Here is a tiny trained network, its code and every weight. The questions are about switching its units off for an input and a target symbol, where a switched-off unit gives its printed mean instead of its output.

import numpy as np


def w(rows, s, z=0):
    codes = np.array(rows[::2]) - 128.0
    scale = np.full(codes.shape[1], s)
    scale[-1] = z or s
    return codes * scale


def norm(h):
    return h / np.sqrt((h * h).mean(-1, keepdims=True) + 1e-5)


def softmax(a):
    e = np.exp(a - a.max(-1, keepdims=True))
    return e / e.sum(-1, keepdims=True)


def log_softmax(a):
    a = a - a.max(-1, keepdims=True)
    return a - np.log(np.exp(a).sum(-1, keepdims=True))


def net(x, mask):
    ids = ['γζηπστψ'.index(c) for c in x.split()]
    T = len(ids)
    res = E[ids] + P[:T]
    u = 0
    for l in range(3):
        r = norm(res)
        for j in range(3):
            rows = slice(4 * j, 4 * j + 4)
            q, k, v = (r @ M[l][rows].T for M in (Q, K, V))
            z = softmax(np.where(np.tri(T) > 0, q @ k.T / 4**0.5, -1e9)) @ v
            o = O[l][rows]
            res = res + np.where(mask[u + j], z, o[:, -1]) @ o[:, :-1]
        u += 3
    return log_softmax(norm(res)[-1] @ U[:, :-1].T + U[:, -1])


Q, K, V, O = {}, {}, {}, {}
E = w([
[135,161,155,134,144,133,178],'γ',
[113,81,200,7,150,75,99],'ζ',
[124,166,133,114,94,162,135],'η',
[158,163,134,151,119,91,91],'π',
[105,146,96,116,169,135,100],'σ',
[111,104,150,199,150,132,122],'τ',
[75,101,127,158,104,106,117],'ψ',
],0.016)
P = w([
[113,196,3,220,91,128,209],'0',
[123,168,69,169,107,136,164],'1',
[98,189,116,135,119,126,152],'2',
[89,176,143,118,126,131,138],'3',
[87,165,168,105,126,144,118],'4',
[86,154,187,87,125,148,97],'5',
[94,138,211,81,127,165,79],'6',
[50,168,252,65,131,140,75],'7',
],0.0067)
Q[0] = w([
[205,105,101,119,80,184,190],'L0H1',
[105,146,116,92,180,173,127],'L0H1',
[167,7,34,137,125,131,173],'L0H1',
[75,125,145,145,112,158,150],'L0H1',
[102,147,139,121,98,130,120],'L0H2',
[119,119,125,180,102,127,157],'L0H2',
[151,148,135,138,97,170,102],'L0H2',
[162,81,95,134,135,172,158],'L0H2',
[173,130,136,139,182,109,148],'L0H3',
[120,156,173,146,142,151,113],'L0H3',
[116,98,105,110,122,110,168],'L0H3',
[157,132,99,119,115,141,111],'L0H3',
],0.018)
K[0] = w([
[88,157,9,218,136,91,107],'L0H1',
[163,91,206,172,62,77,89],'L0H1',
[154,217,10,216,91,115,209],'L0H1',
[192,161,132,68,166,51,37],'L0H1',
[87,160,192,141,124,207,93],'L0H2',
[214,209,61,118,153,162,143],'L0H2',
[167,154,162,64,139,125,85],'L0H2',
[155,145,54,67,100,80,215],'L0H2',
[125,170,55,90,2,130,114],'L0H3',
[96,106,170,63,94,112,81],'L0H3',
[131,124,77,186,171,168,115],'L0H3',
[139,183,116,145,127,100,230],'L0H3',
],0.0095)
V[0] = w([
[122,194,60,68,114,193,50],'L0H1',
[69,85,60,150,212,80,20],'L0H1',
[11,83,89,105,206,218,211],'L0H1',
[231,209,105,94,254,131,129],'L0H1',
[73,141,78,98,75,74,152],'L0H2',
[137,175,141,114,91,187,135],'L0H2',
[138,164,151,78,160,84,118],'L0H2',
[123,61,137,98,91,123,127],'L0H2',
[134,88,112,139,236,110,142],'L0H3',
[195,123,112,79,139,133,132],'L0H3',
[94,157,94,150,115,164,49],'L0H3',
[165,108,159,123,234,80,191],'L0H3',
],0.0096)
O[0] = w([
[159,75,102,167,224,119,182,158],'L0H1',
[154,188,149,139,123,23,186,169],'L0H1',
[53,143,187,159,130,174,250,82],'L0H1',
[216,134,203,110,254,148,80,116],'L0H1',
[96,130,99,182,82,67,121,185],'L0H2',
[137,166,131,108,165,104,120,146],'L0H2',
[131,136,72,117,90,121,151,122],'L0H2',
[71,110,157,96,65,121,153,1],'L0H2',
[161,156,180,100,137,107,119,70],'L0H3',
[126,95,161,107,85,169,171,38],'L0H3',
[130,114,99,170,170,81,159,202],'L0H3',
[155,156,199,101,77,148,105,73],'L0H3',
],0.0092,0.0047)
Q[1] = w([
[113,62,208,93,42,140,154],'L1H1',
[178,32,117,123,82,155,164],'L1H1',
[128,116,120,164,64,130,122],'L1H1',
[95,148,114,142,115,170,125],'L1H1',
[108,168,90,155,51,124,163],'L1H2',
[74,237,219,54,116,159,69],'L1H2',
[66,254,141,104,102,50,101],'L1H2',
[147,119,110,230,157,240,102],'L1H2',
[151,151,158,34,107,59,91],'L1H3',
[136,133,16,121,133,81,164],'L1H3',
[137,124,244,174,227,162,62],'L1H3',
[90,206,221,133,43,120,172],'L1H3',
],0.0077)
K[1] = w([
[126,65,140,36,153,127,132],'L1H1',
[71,197,110,105,148,102,78],'L1H1',
[107,93,121,121,183,116,101],'L1H1',
[107,73,140,170,131,93,118],'L1H1',
[49,72,64,156,132,99,142],'L1H2',
[67,99,220,100,138,116,64],'L1H2',
[65,127,162,146,147,75,59],'L1H2',
[136,169,34,53,122,124,153],'L1H2',
[91,141,136,62,50,92,182],'L1H3',
[170,129,33,123,154,109,120],'L1H3',
[139,54,255,107,144,158,126],'L1H3',
[63,114,204,191,67,86,179],'L1H3',
],0.0094)
V[1] = w([
[151,157,104,207,145,145,89],'L1H1',
[158,140,190,60,166,166,144],'L1H1',
[2,126,150,52,202,110,50],'L1H1',
[209,159,81,236,156,194,146],'L1H1',
[32,146,161,227,117,62,42],'L1H2',
[109,67,208,147,123,131,133],'L1H2',
[98,59,106,160,111,129,73],'L1H2',
[99,161,125,231,185,138,68],'L1H2',
[101,180,93,194,69,62,156],'L1H3',
[150,111,115,66,78,70,191],'L1H3',
[82,150,123,73,180,107,120],'L1H3',
[158,36,152,61,165,153,116],'L1H3',
],0.0063)
O[1] = w([
[202,90,148,96,105,163,149,189],'L1H1',
[93,81,106,141,172,102,123,45],'L1H1',
[109,202,81,130,201,150,122,139],'L1H1',
[179,28,195,104,80,178,144,175],'L1H1',
[167,3,166,89,94,124,184,255],'L1H2',
[124,110,124,76,140,143,110,99],'L1H2',
[111,120,176,108,117,98,139,144],'L1H2',
[97,80,151,133,3,103,140,211],'L1H2',
[162,71,180,68,149,159,123,194],'L1H3',
[184,73,98,82,130,83,164,100],'L1H3',
[129,121,98,116,101,156,146,152],'L1H3',
[106,159,67,150,126,75,127,63],'L1H3',
],0.0068,0.0058)
Q[2] = w([
[119,162,183,22,177,59,49],'L2H1',
[138,62,174,137,49,117,156],'L2H1',
[195,148,202,118,147,137,87],'L2H1',
[109,127,110,11,139,64,63],'L2H1',
[185,86,63,192,170,181,151],'L2H2',
[126,89,224,109,109,141,147],'L2H2',
[152,68,158,115,104,113,163],'L2H2',
[94,130,173,123,77,194,82],'L2H2',
[133,32,117,109,85,146,164],'L2H3',
[174,84,83,210,96,155,178],'L2H3',
[75,112,35,160,224,106,121],'L2H3',
[62,129,164,126,63,44,91],'L2H3',
],0.011)
K[2] = w([
[152,167,211,44,120,138,28],'L2H1',
[132,2,188,169,94,140,147],'L2H1',
[168,127,211,120,223,118,97],'L2H1',
[133,148,165,3,71,120,41],'L2H1',
[178,223,69,148,126,172,151],'L2H2',
[104,77,239,162,98,148,97],'L2H2',
[194,91,205,136,120,148,139],'L2H2',
[72,164,181,109,91,156,65],'L2H2',
[183,99,158,99,56,167,130],'L2H3',
[203,113,115,207,87,162,193],'L2H3',
[106,95,103,198,175,212,81],'L2H3',
[18,44,187,119,27,90,78],'L2H3',
],0.0092)
V[2] = w([
[253,142,100,230,62,170,84],'L2H1',
[105,93,179,212,159,92,55],'L2H1',
[86,139,157,99,90,215,174],'L2H1',
[172,221,86,120,80,169,129],'L2H1',
[131,159,118,207,68,174,125],'L2H2',
[50,42,168,89,99,19,135],'L2H2',
[65,61,130,162,180,142,44],'L2H2',
[171,153,203,227,72,198,125],'L2H2',
[127,149,168,160,109,235,95],'L2H3',
[31,125,183,211,86,159,163],'L2H3',
[104,104,77,79,123,136,87],'L2H3',
[137,102,162,221,64,67,55],'L2H3',
],0.0063)
O[2] = w([
[138,123,112,17,196,46,83,189],'L2H1',
[159,178,168,63,138,193,91,172],'L2H1',
[94,150,116,189,207,153,177,57],'L2H1',
[74,75,110,133,165,65,93,62],'L2H1',
[118,158,138,206,106,92,78,118],'L2H2',
[139,159,120,1,218,188,128,251],'L2H2',
[108,212,182,56,94,89,160,132],'L2H2',
[18,174,143,206,113,130,72,189],'L2H2',
[194,69,157,82,130,107,190,35],'L2H3',
[206,126,83,1,154,84,90,110],'L2H3',
[126,97,118,166,153,185,106,113],'L2H3',
[105,174,99,57,139,160,181,193],'L2H3',
],0.0064,0.0028)
U = w([
[178,178,183,194,224,47,223,123],'γ',
[73,172,58,135,34,34,182,213],'ζ',
[163,254,46,115,154,185,133,6],'η',
[208,116,85,107,154,40,15,207],'π',
[108,14,55,192,199,210,119,68],'σ',
[72,196,192,214,110,181,26,201],'τ',
[189,68,244,49,67,181,156,113],'ψ',
],0.0055,0.0017)

Each question gives the input, a string of symbols that net reads in full, and the target symbol t.
The units are the heads (4 rows each of Q, K, V and O). Each row of codes is followed by its name. A weight is (code - 128) times the scale printed after its matrix; where a second scale follows, it is the last column's (O and U).
mask holds one flag per head, layer by layer. A switched-off head (its flag False) gives its mean, the last column of its rows in O, instead of its output. The means were averaged over made-up inputs and are rounded, as every weight is.
A unit's drop is (log p(t) with every unit on - log p(t) with that unit switched off) / (log p(t) with every unit on - log p(t) with every unit switched off).
The circuit of an input: a set's keep is (log p(t) with only the set's units on - log p(t) with every unit switched off) / (log p(t) with every unit on - log p(t) with every unit switched off). Starting from all 9 units, units are removed one at a time, each time the one whose removal leaves the highest keep (on an exact tie, the one counted first), for as long as the keep stays at least 0.8.
circuit, biggest first: the units of the circuit, biggest drop first
most important unit: the unit with the biggest drop
which heads matter: for each layer, one digit per head in row order, 1 if its drop is at least 0.15 and else 0, layers parted by /
drop of u: that unit's drop, to one decimal
input π σ π γ ψ, target τ: which heads matter -> 100 / 000 / 010
input π σ ψ τ ζ η, target τ: circuit, biggest first -> [L2H3 L1H3]
input ψ τ τ, target ψ: most important unit -> L1H3
input τ σ η ζ π, target τ: circuit, biggest first -> [L2H3 L1H3 L2H2]
input π ψ ψ ψ τ, target ζ: which heads matter -> 101 / 000 / 000
input γ σ ζ, target ζ: circuit, biggest first -> [L0H2 L1H1]
input γ τ σ τ γ ζ, target τ: which heads matter -> 010 / 110 / 101
input π ψ η, target ζ: which heads matter -> 100 / 000 / 000
input ψ ψ σ π τ ζ, target τ: circuit, biggest first -> [L0H2 L1H2 L2H3 L1H3]
input η π τ γ γ ψ, target τ: circuit, biggest first -> [L0H1 L1H3]
input σ σ γ η γ τ τ, target ψ: circuit, biggest first -> [L0H1 L2H3 L1H3]
input ζ σ π π ψ ψ ψ σ, target ψ: which heads matter -> 000 / 011 / 000
input ζ π ψ τ σ π σ, target τ: which heads matter -> 011 / 000 / 000
input π π ζ, target ζ: most important unit -> L1H1
input π τ η η σ σ γ, target γ: which heads matter -> 100 / 000 / 000
input τ ζ π σ η τ, target τ: which heads matter -> 001 / 000 / 000
input π γ ζ σ ζ π, target η: which heads matter -> 011 / 100 / 010
input π η γ, target σ: which heads matter -> 101 / 000 / 000
input π ζ σ τ π τ γ, target τ: which heads matter -> 000 / 000 / 000
input π σ η σ, target σ: circuit, biggest first -> [L0H1]
input σ ψ π η, target π: which heads matter -> 100 / 000 / 000
input π π γ η η π, target σ: which heads matter -> 100 / 000 / 000
input σ π σ π, target γ: drop of L1H2 -> 0.0
input ψ ζ ψ, target ψ: drop of L1H2 -> 0.2
input γ σ ψ γ π, target τ: drop of L2H2 -> 0.3
input σ σ ζ σ γ π η, target η: drop of L1H2 -> 0.6
input σ ζ ψ η π ψ π π, target ψ: most important unit -> L1H2
